In the rows, zero is written as 128.
Each row of numbers belongs to one of the elements below and depends on some of the facts about them. Some rows are named. Which element is each other row?

Some facts about the elements:
ω: refers to; Θ: hangs directly under; χ: belongs to class; ψ: is of sort
plazar ω razoska
gegra ω droren,ponagrus,penam,trebok,miti
brisko ω vovem,griskapek
bresu ω vatre,bevu
puba ω leskan,fiklem,sofli
bodu ω komir,likek
druse ω penam,plipu,zosum,bodrem
nesul ω ridun,vutrem,gratro,flipim,vezir
fina ω fluvin,lazitrus,trilo,dredaler,retizam,gridok,testel
drigu ω trolin,flesur,fiklem,plodabrus
brefova ω skoskin,plidri,zeflaklam
ponam ω nodros
sakol ω nostos,skamu,mela
kladi ω fluvin
flino ω brotal,fesor,dredaler,bodrem,kilam,sakuzos
flazus ω fefas,skamu,ramake,stegis,flipim
muklon ω soban,plipadrek,klelamos,dabrul
mostok ω ramake,pledral,riplos
tiribir ω drenepo,refofer,trebok
drodegro ω brotin,pleta,tamu
graluvun ω trolin,plipu,bakol
skofol ω plipu,vustedan,ploklam
pliplu ω plazu
trugrus ω plugrok,ladul,veva,vustedan,poplek,gukal
fodregem ω fefas,fiklem
meror ω pubin,flesur,kisku,kotru
kugu ω zaflotar,lagal,stegis,grapun,gaskas
batu ω kirem,zosta,visuk,testel,klelamos
zoru ω skamu,dofli,klelamos
sadonum ω sese,skamu,budrer
sekul ω vutrem,fiklem,skeges,dabrul
nodu ω staku,plidri,plenirem,kilam
plati ω paklu,bekiluk
skigobror ω skibevo,flesur,sese,tromak,miti
[mela,plazu,plebra,drustigun,skabi,gaskas,ropli] Θ gratro
[skeges,suzin,buzin,pledral] Θ fluvin
[vuba,trilo,puba,fina,muklon,droren,dabrul] Θ mostok
[flomus,bodu,zosta,motri,brotal] Θ batu
[staskes,budrer,steskun,meror,sakuzos] Θ muklon
[fefas,brisko,veva,trolin] Θ maskam
[plazar,siko,dredaler] Θ ponam
[gegra,bevu] Θ pegral
[trebok,kilam,plodabrus,muro,briflol,leskan] Θ druse
[gudram,testel,kisku,nesul,vovem,penam,plipadrek] Θ plugrok
[zosum,toge,tilam,grapun,fligor,pleta] Θ nodu
[miti,fisam,kagobres,ladul,kopak,netri,tivim,bakol,skigobror] Θ skibevo
[graskal,sese,bekiluk,flino,soklam] Θ refofer
[vobrok,skamu,bodrem,klero,ponam,riplos,pliplu,stife] Θ pibras
[brotin,kotru,fesor,kuzon,dofli,zoru,tririles] Θ flomus
[retizam,zaber,kirem] Θ bofluror
[motrok,lagal,kugu,plidri] Θ flipim
[vustedan,tamu,visuk,sekul] Θ bresu
[ramake,gresta,komir] Θ skeges
[paplo,nidrum] Θ gruzepla
[plelir,tukis,plugrok,drenepo,kisal,vezir] Θ ploklam
[skopu,soban] Θ drodegro
[druse,plipu,sakol,pegral,guriple] Θ motri
[lazitrus,zutruk,likek,droskur] Θ kagobres
[zaflotar,trugrus,steplem,refofer] Θ sadonum
[gagran,tromak,poplek,fiklem,klubu] Θ riplos
[staku,vutrem,zeflaklam,gukal] Θ sofli
[drigu,nodros,plaflan,tuta,dregrugul,broplem] Θ sese
[vatre,pubin] Θ bodu
[babrokal,stegis] Θ trolin
[griskapek,ponagrus,ridun,grumun,gropufol] Θ fina
[zuvor,plati] Θ droren
[brefova,grosa,skofol,plenirem,flipim,bofluror,klelamos] Θ klesti
[nostos,flarutrel] Θ pledral
[razoska,plobo] Θ miti
[kladi] Θ brotal
[gruzepla,loplasko,drodegro,fodregem,skoskin,flesur] Θ graluvun
[flazus,nodu] Θ tivim
[flefun,gridok] Θ vustedan
[foplu,tiribir,paklu,teban] Θ tamu
[drefopli,budal,zoporir,sofli] Θ vuba
[nemi] Θ plipu
{mela,plazar,gegra,trebok,siko,testel,vobrok,brotin,retizam,skamu,brisko,ramake,paplo,budrer,skopu,lazitrus,tromak,zosta,vatre,dredaler,kilam,babrokal,vovem,plodabrus,soban,zuvor,bevu,razoska,sakol,kladi,ladul,gresta,grapun,flino,flazus,flefun,kopak,loplasko,netri,gridok,drenepo,drefopli,kisal,leskan,kugu,bakol,stegis,nemi,gaskas,pubin,grumun,klubu,flesur,komir,broplem,teban,stife,plati} χ 200
{staskes,fefas,graskal,motrok,zaflotar,gagran,staku,fisam,bodrem,vutrem,zutruk,klero,plebra,kotru,bekiluk,veva,lagal,likek,nidrum,steskun,plobo,penam,kuzon,plaflan,zeflaklam,fiklem,foplu,paklu,briflol,droskur,fodregem,meror,plidri,dofli,sakuzos,skoskin,soklam,tuta,guriple,kirem,zoru,sekul,gukal} χ 848
{gudram,zosum,kisku,trilo,plelir,nesul,drigu,grosa,suzin,tilam,poplek,tukis,fligor,pleta,skofol,trugrus,plenirem,zaber,dabrul,ropli,klelamos,vezir} χ 793
{plazu,puba,toge,griskapek,brefova,fesor,nostos,ponagrus,nodros,muro,drustigun,ridun,tiribir,plipadrek,pliplu,skabi,budal,visuk,zoporir,buzin,gropufol,dregrugul,flarutrel,tririles,skigobror} χ 679
ψ a <- mela,vuba,flomus,fefas,plazar,gegra,trebok,plazu,graskal,skamu,brisko,motrok,trilo,ramake,puba,budrer,skopu,druse,gagran,staku,fisam,zutruk,tamu,drigu,kilam,babrokal,vovem,plodabrus,griskapek,sese,klesti,soban,plebra,zuvor,kotru,bevu,brefova,veva,suzin,nostos,lagal,kagobres,razoska,ponam,ponagrus,nodros,muro,tukis,steskun,ladul,plobo,gresta,penam,flazus,riplos,plaflan,zeflaklam,kopak,loplasko,ridun,foplu,tiribir,drodegro,netri,paklu,briflol,pleta,drenepo,drefopli,meror,kisal,leskan,skabi,pibras,bakol,plenirem,plidri,droren,gaskas,dofli,sakuzos,pubin,fluvin,tuta,flipim,bofluror,grumun,batu,budal,visuk,dabrul,zoru,sadonum,sekul,ropli,klelamos,gropufol,steplem,pledral,dregrugul,nodu,vezir,refofer,flarutrel,komir,broplem,teban,plati
ψ b <- skeges,staskes,gudram,zosum,miti,siko,testel,vobrok,brotin,retizam,bresu,vustedan,kisku,paplo,bodu,plelir,lazitrus,zaflotar,toge,tromak,nesul,zosta,bodrem,vutrem,fina,vatre,klero,dredaler,motri,plipu,bekiluk,grosa,fesor,tilam,poplek,likek,gratro,nidrum,sakol,kladi,grapun,flino,drustigun,kuzon,gruzepla,plugrok,flefun,muklon,trolin,mostok,fiklem,tivim,plipadrek,pegral,gridok,fligor,graluvun,skofol,droskur,pliplu,trugrus,fodregem,kugu,maskam,stegis,nemi,ploklam,skoskin,soklam,brotal,guriple,skibevo,zaber,kirem,zoporir,buzin,klubu,sofli,flesur,tririles,stife,skigobror,gukal

Some rows with their names:
plazar: [106 115 152 122 133 135 154 131 124  85 146 128 104 154 163 132 132 119
 163 133 178 123  95 116  92 168 122  98 147 124 114 114 140 135 129 170
 112 128 116 150 111 137 100 140 138 125]
budrer: [105 149 137 141 121 131 107 176 118 133 136 176 135 166 125 120 141 142
 114 119 127 125 136 116 125 139 130 113 103 153 137 120 125 100 130 198
 134 144 129 122 133 129 132 138 119 123]
kladi: [132 155 122  87 143 125 128  92 130 131 139 105 114 101 150 136 129 122
  70 136 154 131 124 137 123 159 123 134 132 104 107 143  79 143 132 132
 178 140 133 123 122 124 133 139 106 121]
siko: [134 156 123 117 119 125  95 121 125 140 123 112 122 121 143 144 133 127
 100 127 139 128 124 132 125 158 113 133 129 115 147 142 135 129 137 133
 167 146 133 135 126 125 132 131 125 101]
kopak: [103 114 132 128 122 128 147 125 127 105 138 123 121 136 143 119 140 126
 135 117 136 124 123 121 103 116 113 118 129 119 111 127 155 147 142 158
 117 131 136 146 120 114 106 138 146  96]
skamu: [118 135 136 130 115 128 136 150 128 110 134 139 125 143 126 118 135 125
 126 117 132 128 132 120 122 139 123 120 118 123 106 122 144 137 139 137
 125 139 134 136 115 124 122 133 141 114]
puba: [113 129 133 137 125 133 155 163 117 131 138 167 141 152 144 110 139 139
 110 126 139 120 122 113 101 139 124 109 121 141 114 120 126 116 130 231
 131 112 123 124 128 125 124 142 131 116]
pliplu: [148 168  94 129 108 124 123 127 125 155 110 120 142  95 168 111 125 139
  22 130 105 131 140 124 127 118 116 143 108  74 104 165 139 134 149 208
 176  96 136 132 125 109 148 128 139  83]
gropufol: [110 134 136 141 122 132 137 167 116 136 137 177 149 161 136 115 141 141
 121 124 134 120 129 112 108 140 125 108 114 150 127 118 128 112 129 221
 135 121 122 122 131 124 131 142 126 119]
buzin: [139 144 125 119 118 124 109 108 124 142 122 117 141 119 145 143 134 125
 125 129 140 126 127 130 118 158 109 129 131 112 140 139 138 143 137 133
 175 131 127 135 125 118 138 135 130  99]
grosa: [140 162 123 116 122 124  91 122 127 143 124 111 117 124 145 144 132 128
  93 125 145 129 124 133 130 151 115 134 133 119 143 146 129 121 137 134
 164 150 131 137 128 132 129 131 119 101]
plelir: [140 162 123 116 122 124  92 121 127 143 124 111 117 124 146 143 132 128
  94 125 145 129 124 133 130 152 115 135 133 120 143 147 129 121 137 134
 165 151 131 137 128 132 129 131 119 101]
plaflan: [160 143 133 141  85 130 193 193 130 103 117 121 125 131 115 108 120 105
 103 118 136 132 113 115 117 194 122 125 131  93  70 115 176 146 140 115
 107 114 128 142  82 137 120 120 181 115]
skoskin: [131 151 126 123 114 122  93 110 123 143 119 118 142 125 131 151 135 124
 133 126 135 130 135 133 127 162 112 130 117 112 145 139 140 148 138 107
 177 142 134 134 121 110 144 132 130 100]
plobo: [ 98 101 133 132 119 127 159 112 124 107 136 121 135 136 142 123 143 124
 158 119 136 123 123 121  93 116 109 114 126 114 107 125 163 165 143 154
 120 118 136 147 114 100 108 139 154  89]
klero: [131 147 124 121 117 124 109 114 123 143 121 115 137 121 139 147 135 124
 117 130 140 128 125 132 117 164 111 129 125 112 141 140 137 143 137 133
 171 134 133 135 120 113 136 132 130  98]
guriple: [128 148 127  79 146 123 141  71 130 130 142 106 131  96 141 140 130 116
  94 139 155 133 134 139 125 166 125 132 122  97  88 140  65 169 132  93
 191 137 134 120 112 110 146 142 104 128]
fiklem: [133 150 126 124 113 122  94 112 124 143 118 117 142 124 132 151 135 123
 133 126 134 129 134 133 126 163 111 130 117 112 145 140 143 148 138 108
 176 141 134 135 121 111 144 131 131  98]
fluvin: [133 121 140 127 116 128 138 133 130 108 136 145 138 138 137 110 133 127
 144 117 131 121 136 116 121 134 119 115 129 123 103 120 148 142 140 130
 133 130 124 137 123 131 127 138 145 114]
miti: [136 125 128 118 118 121  76  72 128 131 123 107 141 116 154 145 137 128
 162 121 131 121 137 132 122 125  99 129 139 112 156 144 163 154 146  97
 176 143 129 147 139 115 133 137 134  84]
graluvun: [150 140 124 112 122 126 109 106 127 138 126 117 130 112 161 132 129 130
 104 130 143 121 122 128 117 152 108 128 147 114 138 141 134 130 136 152
 173 128 122 135 136 133 132 137 128 101]

Name these rows:
No name comes twice in this set of rows, the named rows included.
[ 90  96 157 126 131 129 120  93 126  78 144 118 114 158 158 145 140 118
 225 125 167 123 110 121  96 138 112  98 139 123 133 117 168 161 139 115
 116 143 122 163 116 118 101 141 143 106]	razoska
[167 103 127  82 171 126 141  88 131 145 147 123 108  96 109 129 135 116
  97 126 175 110 118 149 102 171 113 134 178 146 108 128  70 163 125 171
 183 132 137  77 155 126 127 151 123 108]	bodu
[106 119 124 121 121 118  68  60 127 127 122  87 128 118 152 159 145 127
 174 118 130 125 133 138 113 105  93 133 131 108 170 150 177 167 151  95
 165 153 143 158 137  95 118 135 137  64]	grapun
[102 151 135 120  98 131 174 154 124 109 138 120 133 136 162 113 135 128
  98 126 132 133 115 110 110 139 118 118 122 116 108 123 143 110 135 130
 113 140 124 169  98 139 105 133 128 124]	brisko
[130 116 138  77 154 130 200  88 137  94 164 130 122 102 154  94 126 119
  88 133 157 125 131 122 114 138 134 117 139 103  35 123  59 162 132 132
 149 117 123 120 114 132 125 151 117 146]	druse
[134 163 130 132 123 127  45 137 116 167 125 169 153 149 144 143 138 150
 119 127 128 120 142 125 136 150 117 121 116 155 186 136 121  91 128 183
 190 150 119 118 158 135 157 139 100 115]	sofli
[152 142 119 120 129 127  94 100 128 131 123 125 123 111 173 128 123 133
  94 133 141 122 127 127 121 142 114 125 138  95 124 151 136 138 142 183
 177 111 121 130 139 126 141 135 134  97]	bresu
[103 154 140 125  90 128 146 151 126 108 134 123 143 143 145 122 136 127
 130 119 122 135 130 111 127 141 119 121 109 117 117 120 155 117 139  82
 119 155 126 172  96 136 117 130 129 124]	vovem
[122 135 142 116  87 127 170 148 126 121 139 125 161 132 133 111 141 127
 136 113 119 126 132 112 120 139 107 125 132 141 120 111 154 113 136  64
 123 157 124 165 106 145 112 136 130 123]	tamu
[148 123 134 127 111 132 174 153 130 105 134 134 125 127 148  99 126 123
 106 121 141 121 117 114 109 150 118 117 145 112  84 121 151 133 138 164
 120 112 120 139 114 142 115 135 157 115]	sadonum
[149 145 132  92 133 122  99  74 133 129 135 117 138 104 145 136 128 123
 122 130 142 127 144 134 139 153 118 132 131 107 115 140 100 153 138  77
 192 146 125 127 128 127 150 140 112 121]	brotal
[129 148 126  88 140 123 134  80 128 133 137 108 133 101 140 142 131 118
  99 137 151 132 132 137 123 165 122 131 122 101 102 140  80 163 133 103
 186 135 134 123 114 111 143 140 110 121]	kuzon
[133 160 128  94 134 122  98  92 131 132 134 111 125 110 134 145 130 121
 104 130 142 133 140 138 140 159 123 135 119 108 121 142  94 148 136  87
 184 156 135 127 122 120 145 136 108 120]	zosta

The same elements again, as new rows of numbers:
Some rows with their names:
drodegro: [116 120 131 122 132  96 131 140  77  73 147 112 111  78 118 128  98 107
 107 116 108 136 158 120 112 169  88 208 129 148 133 135 141 118 133  99
 142 127 116 138 122 152  94 127 128  95 125 175 160 141]
likek: [122 120 169 134 118 138 134 127 170 138 120 130 131 151 111 111 147 117
 159 138  91  91 136 142 140  99 142  89 142 126 137 128 108 130 108 121
 129 115 136 116 175 108 153 123 133 125 142 125 149 118]
plidri: [142 130 109 145 136 114 145 134 169 129 137 141 121 121  99 130 122 161
 156 137 131 178 125 133 132 109 132 110 128 134 122 129 133 129  98 115
 147 135 122 130 113 132 134 148 133 121 121 100 103 124]
skabi: [135 136  83 130 156  90 139 117 144 123 124 158 118 128 155 130 120 152
 135 135  87 147 141 141 131 103 122 125 113 148 131 124 136 126 107 110
 137 129 126 118 125 128 133 156 135 126 133 108 111 127]
pledral: [120 120 113 104 128 124 119 136 104  68 159 115 118  85  90 142  71 111
 115 123 116  97 122  98 124 133 105 149 119 149 139 132 146 121 147 125
 148 135 118 124 114 163 114 119 118  92 121 191 157 143]
suzin: [128 135 112 124 145 103 142 122 135 132 124 124 113 123 119 145 120 145
 130 140 117 150 127 134 126 121 129 129 123 130 122 125 127 128 101 112
 131 134 118 121 130 132 129 150 132 130 123 109 107 134]
griskapek: [129 138  68 145 129  87 129 103 161 130 117 178 127 132 172  97 106 171
 131 126 134 169 141 120 124  92 103 134 118 159 118 130 153 153 139 115
 117 140 110  92 118 140 129 138 109 116 121  83 110 138]
kirem: [132 122 133 141 131 156 130 130 160 152 126 124 152 148 133 111 142 131
 161 123 118 116 112 122 133 126 140  80 152 134 134 132 119 148 125 165
 131 121 141 132 161 117 156 104 125 107 133 125 128 112]
retizam: [125 121 150 150 111 174 125 146 151 151 120  92 148 128 111 117 195 134
 159 127 127 127 115 126 131 155 137  87 146 115 108 130 111 139 140 147
 121 124 143 142 141 106 157  95 125 110 126 118 106 118]
kisku: [130 129 163 123 100 153 119 121 142 160 110 144 139 158 134 105 146 122
 137 133 135  90 106 130 139 101 155  96 129 107 135 125 116 131 134 139
 115 127 136 118 141 112 135 113 129 143 138 121 144 123]
zaflotar: [123 125 144 122 130 145 125 116 158 149 121 135 142 157 129 117 110 120
 147 131 110  85 116 123 137 101 145  81 139 133 140 128 117 142 126 155
 123 122 136 111 174 117 150 109 124 130 138 126 148 119]
flipim: [121 120 104  93 133 133 117 134 106  71 160 118 120  85  85 148  61 114
 120 126 115  88 107  92 127 128 109 127 115 148 144 132 146 119 147 133
 149 139 117 121 108 165 115 114 118  88 122 197 158 142]
bekiluk: [123 122 167 140 116 138 131 125 171 141 119 135 134 156 127 109 137 124
 152 133 112 102 137 137 137  98 136 101 145 130 133 129 112 136 122 125
 124 116 133 114 174 111 154 122 127 135 138 112 145 120]
tivim: [108 103 194 125  98 151 120 155 117  75 145 107 128  97  81  96 157  81
 144 123  70  54 149 124 132 146 108 147 142 135 145 134 117 110 144 100
 143 114 138 136 161 125 126  89 131  80 143 204 192 127]
plelir: [121 125 162 137 113 139 128 123 142 151 116 123 136 154 141 108 159 121
 136 128 120 110 133 137 132 120 132 117 141 120 128 130 112 139 126 134
 113 118 137 119 163 108 148 120 124 132 134 109 130 122]
tuta: [132 133 120 122 155  95 148 122 146 130 123 140 112 122 104 137  97 146
 145 145  92 148 132 138 130 114 131 113 126 134 129 126 127 130  84 105
 138 132 118 120 143 132 126 150 140 131 131 117 119 126]
tamu: [118 118 131 124 115 115 125 143 114  63 160 115 110  84  89 137  92 115
 119 122 129 116 149 115 123 131  91 168 121 149 130 135 144 114 146 101
 146 130 114 121 109 155 114 133 120  94 120 170 156 144]
plobo: [131 133 122 120 157  99 148 124 147 126 127 135 110 119  96 141 104 144
 150 148  85 140 132 138 132 114 132 110 128 132 133 122 124 124  76 101
 145 130 122 121 145 131 129 150 146 122 132 125 120 124]
nodros: [133 134  93 127 154  94 142 123 162 116 127 154 115 122 131 129 121 153
 151 140  74 132 135 141 136  90 126 100 112 146 131 120 133 123 101  96
 143 129 128 113 134 126 138 152 137 123 134 115 116 127]
buzin: [124 124 133 144 121 128 126 123 151 138 116 150 142 159 177  96 159 124
 142 119  95 104 142 142 136 103 127 120 134 143 137 131 122 135 141 131
 120 114 142 119 159 105 146 125 127 123 143 115 142 118]
tukis: [129 136 116 126 145 104 142 120 137 134 122 128 113 123 121 146 118 144
 131 142 111 150 129 137 127 120 129 125 122 124 122 124 126 131  97 111
 130 133 120 119 133 133 130 155 133 135 123 105 105 133]

Rows to name:
No name comes twice in this set of rows, the named rows included.
[136 139 104 129 156 131 134 127 120 117 149  95 110 152 134 233 109 125
  86 123 185 152 138 152 128 118 136 142 106 117 118 123 121 105 132 147
 128 121 126 134  88 131 145 191 133 194 111  88  82 135]	bevu
[134 144  57 120 159  81 127  98 106 156 102 182 137 127 204  88  98 158
 118 124 110 166 119 116 118 133 118 148 119 147 132 128 156 152 123 131
 115 143 119 120 124 140  95 116 124 117 132 114 120 129]	puba
[151 125 113 170 122 160 125 145 148 137 140 142 148 176 182 138 189 123
 133  99 159 146 136 159 143 117 145 120 128 132 137 126 124 119 156 167
 135 106 159 156 105 102 159 152 136 151 134  98 118 109]	fesor
[123 138  96  94 152 135 129 118 134 134 126 114 120 115  97 170  94 141
 129 148 120 112  97 110 132 114 141  79 114 121 118 121 127 129 114 136
 128 143 121 112 121 141 133 130 127 134 120 134  99 135]	ramake
[152 136  95 148 145 154 135 153 125 122 159  95 118 145 125 224 144 135
 102 116 210 190 126 155 131 138 149 134 109 108 111 123 124 100 134 158
 141 121 140 164  57 126 146 191 141 188 107  87  67 127]	kilam
[125 110 177 124  68 170  98 145 111  95 146 143 140 119 102  83 125  91
 124 113 154  69 119 109 134 130 125 140 130 121 148 132 136 112 183 128
 134 127 134 134 105 136 111  83 118 108 135 186 194 131]	trolin
[131 132 144 114 125 124 136 137 141 130 120 124 107 108  68 139 140 142
 144 159 110 128 122 140 135 114 150  96 112 102 117 118 119 107  98  78
 134 140 124 128 106 122 119 141 145 143 128 125 113 132]	ladul
[125 131 136 112 149 108 147 134 158 118 127 116 103 107  70 148 123 138
 160 159  60 114 124 139 137 106 140  84 120 125 127 121 116 113  78  86
 146 131 126 117 149 128 139 153 144 114 131 132 112 128]	pleta
[121 131 144 113 147 133 126 111 100 170 103 120 145 149 168 108 145 113
 126 127  86  98 111 122 124 158 145 124 143 120 138 129 113 145 112 160
 109 122 141 138 180 113 129 101 130 128 141 138 134 117]	nesul
[138 141  89 101 180  96 139 110  96 154 117 140 128 121 146 136  78 141
 125 136  96 152 105 124 122 151 141 127 128 133 140 124 135 137  80 140
 134 136 124 135 139 138 102 130 140 131 133 139 118 121]	sekul
[140 136  87 144 162  81 147 128 123 133 118 149 124 116 166 112 151 154
 143 126  82 184 146 148 124 145 119 149 124 145 126 125 137 130  94 106
 140 127 132 145 124 121 118 150 142 114 132 113 105 118]	brefova
[145 134  95 157 117 109 133 125 159 149 125 161 137 119 131  84 117 180
 147 128 172 215 123 116 121 126 118 125 138 136 113 133 151 155 123 125
 130 146 113 120  97 139 119 119 116 108 114  79 103 130]	sakuzos
[130 126 139 154 132 166 127 146 111 152 129  85 146 148 157 155 191 113
 120 109 165 144 130 146 125 175 140 139 144 115 117 132 109 129 144 171
 118 112 150 163 130 104 149 128 132 146 124 111  98 115]	kladi

